Below is a small trained network, with its code and all its weights. Each question gives an input and a target symbol and asks what happens when units are switched off, that is, made to give their printed mean instead of their output.

import numpy as np


def w(rows, s, z=0):
    codes = np.array(rows[::2]) - 128.0
    scale = np.full(codes.shape[1], s)
    scale[-1] = z or s
    return codes * scale


def f(y):
    return y / 2 * (1 + np.tanh(0.7978845608 * (y + 0.044715 * y**3)))


def softmax(a):
    e = np.exp(a - a.max(-1, keepdims=True))
    return e / e.sum(-1, keepdims=True)


def log_softmax(a):
    a = a - a.max(-1, keepdims=True)
    return a - np.log(np.exp(a).sum(-1, keepdims=True))


def net(x, mask):
    ids = ['βγδεζηθλμξστφψω'.index(c) for c in x.split()]
    T = len(ids)
    res = E[ids] + P[:T]
    u = 0
    for l in range(2):
        q, k, v = (res @ M[l].T for M in (Q, K, V))
        z = softmax(np.where(np.tri(T) > 0, q @ k.T / 3**0.5, -1e9)) @ v
        res = res + np.where(mask[u], z, O[l][:, -1]) @ O[l][:, :-1]
        u += 1
        y = f(res @ A[l][:, :-1].T + A[l][:, -1])
        res = res + np.where(mask[u : u + 12], y, B[l][:, -1]) @ B[l][:, :-1]
        u += 12
    return log_softmax(res[-1] @ U[:, :-1].T + U[:, -1])


Q, K, V, O, A, B = {}, {}, {}, {}, {}, {}
E = w([
[114,120,177],'β',
[136,24,85],'γ',
[120,171,144],'δ',
[138,127,185],'ε',
[85,136,63],'ζ',
[127,132,99],'η',
[141,67,105],'θ',
[8,220,31],'λ',
[83,121,154],'μ',
[160,254,142],'ξ',
[139,117,129],'σ',
[161,234,103],'τ',
[73,198,68],'φ',
[112,143,97],'ψ',
[90,92,138],'ω',
],0.018)
P = w([
[138,132,250],'0',
[92,70,83],'1',
[83,110,72],'2',
[81,87,82],'3',
[78,97,72],'4',
[72,109,70],'5',
],0.015)
Q[0] = w([
[181,82,171],'0.h1',
[128,92,155],'0.h1',
[42,87,9],'0.h1',
],0.014)
K[0] = w([
[204,1,36],'0.h1',
[198,240,113],'0.h1',
[202,154,195],'0.h1',
],0.0081)
V[0] = w([
[133,243,103],'0.h1',
[141,143,181],'0.h1',
[11,80,152],'0.h1',
],0.011)
O[0] = w([
[254,220,91,62],'0.h1',
[121,148,174,254],'0.h1',
[88,54,157,241],'0.h1',
],0.0066,0.0068)
A[0] = w([
[167,193,136,255],'0.n1',
[160,114,112,163],'0.n2',
[92,177,97,138],'0.n3',
[83,153,201,75],'0.n4',
[143,122,171,67],'0.n5',
[104,127,43,129],'0.n6',
[124,65,158,187],'0.n7',
[154,88,61,176],'0.n8',
[84,109,63,73],'0.n9',
[208,129,197,115],'0.n10',
[140,114,173,156],'0.n11',
[245,242,59,140],'0.n12',
],0.012,0.0057)
B[0] = w([
[98,146,2,148],'0.n1',
[118,158,33,124],'0.n2',
[171,20,168,150],'0.n3',
[165,151,151,180],'0.n4',
[164,163,188,127],'0.n5',
[120,121,171,175],'0.n6',
[91,170,127,246],'0.n7',
[80,183,212,160],'0.n8',
[185,194,153,195],'0.n9',
[166,198,156,139],'0.n10',
[99,250,121,152],'0.n11',
[67,55,190,163],'0.n12',
],0.0067,0.011)
Q[1] = w([
[126,95,94],'1.h1',
[249,148,122],'1.h1',
[188,73,130],'1.h1',
],0.016)
K[1] = w([
[110,104,122],'1.h1',
[90,45,46],'1.h1',
[116,135,3],'1.h1',
],0.011)
V[1] = w([
[90,118,204],'1.h1',
[246,209,115],'1.h1',
[40,133,1],'1.h1',
],0.0077)
O[1] = w([
[98,169,93,244],'1.h1',
[250,241,113,108],'1.h1',
[138,77,170,7],'1.h1',
],0.015,0.016)
A[1] = w([
[148,113,149,112],'1.n1',
[31,244,111,89],'1.n2',
[146,140,227,115],'1.n3',
[189,158,90,124],'1.n4',
[61,106,125,255],'1.n5',
[94,75,48,137],'1.n6',
[157,207,156,126],'1.n7',
[152,24,115,65],'1.n8',
[165,101,125,140],'1.n9',
[92,166,191,96],'1.n10',
[63,51,188,128],'1.n11',
[114,148,74,125],'1.n12',
],0.011,0.0099)
B[1] = w([
[101,69,111,126],'1.n1',
[139,96,89,255],'1.n2',
[118,29,71,129],'1.n3',
[161,100,200,151],'1.n4',
[183,145,200,208],'1.n5',
[103,192,104,174],'1.n6',
[97,71,131,165],'1.n7',
[172,109,1,136],'1.n8',
[120,114,25,127],'1.n9',
[104,157,68,148],'1.n10',
[180,96,138,180],'1.n11',
[103,72,174,163],'1.n12',
],0.0092,0.047)
U = w([
[134,212,180,171],'β',
[89,114,179,124],'γ',
[96,163,255,156],'δ',
[88,132,210,179],'ε',
[156,118,103,112],'ζ',
[156,167,139,160],'η',
[147,104,156,92],'θ',
[139,147,187,187],'λ',
[113,39,154,5],'μ',
[195,87,49,127],'ξ',
[146,132,135,5],'σ',
[63,227,137,139],'τ',
[157,155,135,146],'φ',
[151,102,68,2],'ψ',
[247,177,117,151],'ω',
],0.0093,0.0039)

Each question gives the input, a string of symbols that net reads in full, and the target symbol t.
The units are the heads (3 rows each of Q, K, V and O) and the neurons (one row each of A and B). Each row of codes is followed by its name. A weight is (code - 128) times the scale printed after its matrix; where a second scale follows, it is the last column's (O, A, B and U).
mask holds one flag per unit, layer by layer, with each layer's heads first. A switched-off unit (its flag False) gives its mean, the last column of its rows in O or B, instead of its output. The means were averaged over made-up inputs and are rounded, as every weight is.
A unit's drop is (log p(t) with every unit on - log p(t) with that unit switched off) / (log p(t) with every unit on - log p(t) with every unit switched off).
The circuit of an input: a set's keep is (log p(t) with only the set's units on - log p(t) with every unit switched off) / (log p(t) with every unit on - log p(t) with every unit switched off). Starting from the 12 units with the biggest drops (on a tie, the unit counted first), units are removed one at a time, each time the one whose removal leaves the highest keep (on an exact tie, the one counted first), for as long as the keep stays at least 0.8.
units of the circuit, in order: the units of the circuit, biggest drop first
unit that matters most: the unit with the biggest drop
top k neurons in layer l: the k neurons of layer l with the biggest drops, biggest first
drop of u: that unit's drop, to one decimal
input δ γ ζ μ ζ φ, target ω: units of the circuit, in order -> [1.h1, 0.h1]
input μ γ θ μ θ, target τ: units of the circuit, in order -> [0.n4, 1.n11, 1.h1, 1.n6]
input δ δ γ, target ω: units of the circuit, in order -> [1.h1, 0.h1]
input γ σ δ ω, target μ: units of the circuit, in order -> [1.h1]
input μ δ δ η, target τ: units of the circuit, in order -> [1.n11, 0.n4, 1.h1]
input ζ μ μ, target δ: units of the circuit, in order -> [1.h1, 1.n2, 1.n8, 1.n5]
input β μ β ξ, target ξ: top 2 neurons in layer 1 -> [1.n2, 1.n5]
input μ δ γ θ μ, target τ: units of the circuit, in order -> [0.n4, 1.n11, 1.h1]
input μ μ δ ζ, target τ: units of the circuit, in order -> [1.h1, 1.n6]
input ε μ τ ε, target ξ: units of the circuit, in order -> [1.h1, 1.n5, 1.n2, 0.n10]
input ε ε ψ μ θ δ, target ξ: units of the circuit, in order -> [1.h1, 1.n2, 0.n10]
input δ μ ζ ζ ε, target ω: top 2 neurons in layer 0 -> [0.n10, 0.n1]
input γ μ γ ψ, target μ: top 2 neurons in layer 1 -> [1.n11, 1.n8]
input μ μ ε ε δ, target τ: units of the circuit, in order -> [1.n11, 0.n4, 1.h1]
input ζ γ δ θ, target δ: top neuron in layer 0 -> [0.n8]
input μ μ ε β β, target τ: top 2 neurons in layer 0 -> [0.n4, 0.n5]
input ε β β, target ξ: top 3 neurons in layer 1 -> [1.n2, 1.n5, 1.n7]
input δ δ δ θ, target ω: drop of 0.n10 -> 0.2
input ε δ μ, target ξ: drop of 1.h1 -> 1.5
input γ φ δ, target μ: drop of 1.h1 -> 1.2
input μ μ β β μ γ, target τ: unit that matters most -> 0.n4
